Below is a small trained network, with its code and all its weights. Each question gives an input and a class and asks what happens when units are switched off, that is, made to give their printed mean instead of their output.

import numpy as np


def w(rows, s, z=0):
    codes = np.array(rows[::2]) - 128.0
    scale = np.full(codes.shape[1], s)
    scale[-1] = z or s
    return codes * scale


def f(y):
    return np.maximum(y, 0)


def log_softmax(a):
    a = a - a.max(-1, keepdims=True)
    return a - np.log(np.exp(a).sum(-1, keepdims=True))


def net(x, mask):
    res = np.array(x, float).reshape(1, 5) / 4 @ E
    y = f(res @ A[0][:, :-1].T + A[0][:, -1])
    res = res + np.where(mask, y, B[0][:, -1]) @ B[0][:, :-1]
    return log_softmax(res[-1] @ U[:, :-1].T + U[:, -1])


A, B = {}, {}
E = w([
[234,55,182,134,68,158,187,120,119,184,75,112],'x0',
[186,199,143,84,96,125,104,78,247,122,121,146],'x1',
[153,67,160,165,101,70,64,63,102,84,175,188],'x2',
[185,162,96,163,213,58,154,136,140,158,71,186],'x3',
[220,103,56,170,164,207,129,125,149,36,128,88],'x4',
],0.011)
A[0] = w([
[181,120,135,140,200,51,109,53,89,129,123,155,111],'n1',
[129,183,95,58,173,186,174,232,171,188,105,68,145],'n2',
[69,108,94,218,134,108,111,179,85,142,142,125,130],'n3',
[74,128,164,128,150,64,132,115,104,212,114,172,143],'n4',
[165,207,143,97,101,125,106,71,144,106,95,138,46],'n5',
[72,101,198,105,53,204,63,95,134,108,184,1,183],'n6',
[172,159,83,185,130,174,128,105,152,131,167,92,3],'n7',
[91,124,127,151,178,77,55,72,123,83,221,127,150],'n8',
[151,138,95,164,159,71,183,173,147,131,73,176,171],'n9',
[165,104,121,111,98,108,160,132,101,175,80,104,196],'n10',
[158,190,147,66,110,127,130,119,203,144,117,140,64],'n11',
[101,79,111,157,149,134,117,161,92,171,163,91,119],'n12',
[94,74,145,174,173,95,161,154,65,128,145,89,107],'n13',
[57,151,149,74,85,103,198,127,140,148,119,132,111],'n14',
[156,90,80,151,218,196,146,75,103,99,180,109,69],'n15',
[174,135,162,102,106,120,87,90,165,105,161,185,125],'n16',
[98,98,123,44,68,165,125,86,110,131,189,107,192],'n17',
[167,56,155,164,112,80,42,56,61,85,193,209,81],'n18',
[86,134,172,72,98,70,158,54,108,173,187,113,121],'n19',
[166,84,166,101,116,123,163,117,140,138,93,92,23],'n20',
[146,85,108,154,167,127,82,113,167,80,128,72,72],'n21',
[126,163,73,36,143,166,152,65,201,201,114,80,115],'n22',
[116,159,197,104,121,155,128,86,191,103,139,132,74],'n23',
[186,93,176,158,78,159,170,81,125,183,126,162,78],'n24',
[91,156,195,152,94,102,80,154,121,182,110,109,29],'n25',
[142,142,101,197,103,140,142,107,206,105,144,121,93],'n26',
[213,164,100,129,214,48,129,151,121,167,72,174,236],'n27',
[52,191,123,135,166,119,91,155,184,99,113,116,71],'n28',
[94,165,106,97,160,152,139,192,181,142,137,106,117],'n29',
[145,183,133,77,128,112,99,98,177,121,149,127,66],'n30',
[37,181,78,114,195,112,119,100,99,79,190,155,182],'n31',
[164,131,143,145,78,66,72,106,63,80,148,145,12],'n32',
[138,67,211,125,124,178,166,95,148,152,44,117,126],'n33',
[178,112,46,163,166,162,209,111,132,58,147,88,110],'n34',
[77,158,124,137,175,179,190,169,68,158,72,85,118],'n35',
[111,89,194,120,70,156,99,142,124,99,138,114,138],'n36',
[101,148,156,79,163,83,168,108,142,192,89,208,185],'n37',
],0.0094,0.0025)
B[0] = w([
[176,120,188,69,152,206,85,191,160,64,101,84,186],'n1',
[203,189,182,145,35,147,87,195,149,66,102,172,245],'n2',
[96,105,122,183,147,163,169,132,141,89,185,133,195],'n3',
[171,99,58,168,123,189,93,73,163,138,158,180,210],'n4',
[109,44,137,166,200,153,162,91,38,118,174,149,182],'n5',
[183,53,132,106,207,195,44,174,155,75,67,79,251],'n6',
[124,127,88,157,103,155,110,67,151,136,148,194,169],'n7',
[232,168,147,142,108,83,157,147,200,154,193,95,226],'n8',
[157,35,175,90,178,168,78,159,126,118,113,57,199],'n9',
[163,136,95,142,159,86,169,155,165,115,177,96,185],'n10',
[107,55,172,178,190,149,203,134,44,117,196,225,203],'n11',
[88,102,142,200,175,161,192,128,89,83,141,167,179],'n12',
[75,37,170,177,148,126,221,103,63,108,180,180,196],'n13',
[178,120,96,195,97,180,86,104,150,143,96,197,198],'n14',
[151,130,61,192,145,189,133,100,134,167,128,184,195],'n15',
[156,109,150,158,109,117,159,169,105,66,152,203,187],'n16',
[148,113,99,121,216,156,64,153,162,76,121,105,205],'n17',
[176,209,199,80,60,142,134,139,168,72,144,226,241],'n18',
[159,145,54,196,125,158,98,77,146,137,61,150,207],'n19',
[152,170,95,185,131,92,167,148,168,153,162,98,172],'n20',
[105,139,80,162,77,167,135,98,188,182,101,170,175],'n21',
[134,121,200,171,113,153,146,140,94,62,150,170,211],'n22',
[119,25,157,176,199,106,157,97,124,81,133,182,182],'n23',
[238,188,124,177,159,81,203,130,177,172,181,58,196],'n24',
[129,100,71,180,99,142,126,70,111,194,105,185,180],'n25',
[111,118,123,195,197,159,125,89,74,196,83,179,170],'n26',
[117,58,147,127,172,187,56,187,187,73,80,67,231],'n27',
[147,165,86,147,134,102,169,157,211,191,158,57,204],'n28',
[228,217,148,147,65,108,170,173,156,97,160,110,192],'n29',
[125,77,119,154,163,123,254,125,94,135,192,124,186],'n30',
[152,129,77,165,175,128,170,172,171,143,188,80,241],'n31',
[147,182,153,129,58,167,154,186,126,113,145,181,183],'n32',
[193,175,60,134,133,116,185,116,200,164,191,64,199],'n33',
[124,121,55,208,53,175,82,93,108,162,103,167,214],'n34',
[151,166,186,168,100,127,152,188,120,42,155,222,205],'n35',
[142,111,139,95,170,157,129,159,185,57,121,103,188],'n36',
[121,123,103,174,139,209,54,69,185,135,119,167,210],'n37',
],0.0067,0.015)
U = w([
[101,56,184,166,171,121,255,135,36,76,197,182,93],'0',
[139,136,20,174,55,165,60,55,145,176,104,183,104],'1',
[164,204,228,101,21,112,144,194,154,58,157,166,169],'2',
[174,170,99,135,125,66,211,157,215,166,236,13,97],'3',
[135,69,158,91,179,147,50,181,160,67,97,67,173],'4',
[155,125,132,163,120,94,102,145,108,86,180,96,192],'5',
[55,236,60,37,121,39,122,48,31,151,46,89,3],'6',
[59,165,66,71,193,78,40,86,44,234,119,55,3],'7',
],0.0084,0.0044)

Each question gives the input, the list of numbers given to net, and the class t.
The units are the neurons (one row each of A and B). Each row of codes is followed by its name. A weight is (code - 128) times the scale printed after its matrix; where a second scale follows, it is the last column's (A, B and U).
mask holds one flag per neuron, in row order. A switched-off neuron (its flag False) gives its mean, the last column of its row in B, instead of its output. The means were averaged over made-up inputs and are rounded, as every weight is.
A unit's drop is (log p(t) with every unit on - log p(t) with that unit switched off) / (log p(t) with every unit on - log p(t) with every unit switched off).
The circuit of an input: a set's keep is (log p(t) with only the set's units on - log p(t) with every unit switched off) / (log p(t) with every unit on - log p(t) with every unit switched off). Starting from the 12 units with the biggest drops (on a tie, the unit counted first), units are removed one at a time, each time the one whose removal leaves the highest keep (on an exact tie, the one counted first), for as long as the keep stays at least 0.8.
units of the circuit, in order: the units of the circuit, biggest drop first
most important unit: the unit with the biggest drop
top k neurons: the k neurons with the biggest drops, biggest first
drop when u is switched off: that unit's drop, to one decimal
input [-5,2,-4,6,1], class 4: units of the circuit, in order : n27
input [6,2,4,-4,-3], class 3: top 2 neurons : n24, n33
input [-6,-6,-4,8,0], class 4: top 3 neurons : n27, n9, n11
input [3,-7,-3,-3,8], class 1: top 3 neurons : n34, n15, n11
input [-2,-5,-1,6,0], class 4: top 2 neurons : n27, n11
input [5,2,-2,5,-5], class 1: top 3 neurons : n37, n4, n6
input [-8,7,2,-3,3], class 3: top 3 neurons : n8, n28, n31
input [2,-5,-8,-2,-5], class 2: top 2 neurons : n2, n35
input [5,4,-7,7,-1], class 2: top 3 neurons : n2, n6, n22
input [-1,5,-5,5,-5], class 0: top 3 neurons : n11, n22, n30
input [-4,-7,8,3,-4], class 2: top 2 neurons : n18, n8
input [-5,-4,3,-6,-4], class 4: top 2 neurons : n6, n17
input [-3,-7,8,2,-8], class 1: top 4 neurons : n4, n19, n25, n37
input [8,4,6,-2,-5], class 3: units of the circuit, in order : n24
input [-2,-4,1,-5,-4], class 4: top 3 neurons : n6, n11, n17
input [-8,2,-8,-4,7], class 2: top 2 neurons : n2, n29
input [-2,0,4,-6,-1], class 4: drop when n6 is switched off : 0.9
input [1,4,3,-4,1], class 0: drop when n23 is switched off : 0.4
input [4,4,-3,-7,-7], class 1: drop when n33 is switched off : 0.1
input [-7,7,3,1,2], class 0: most important unit : n5
input [-6,7,-6,-7,-2], class 0: drop when n30 is switched off : 0.4
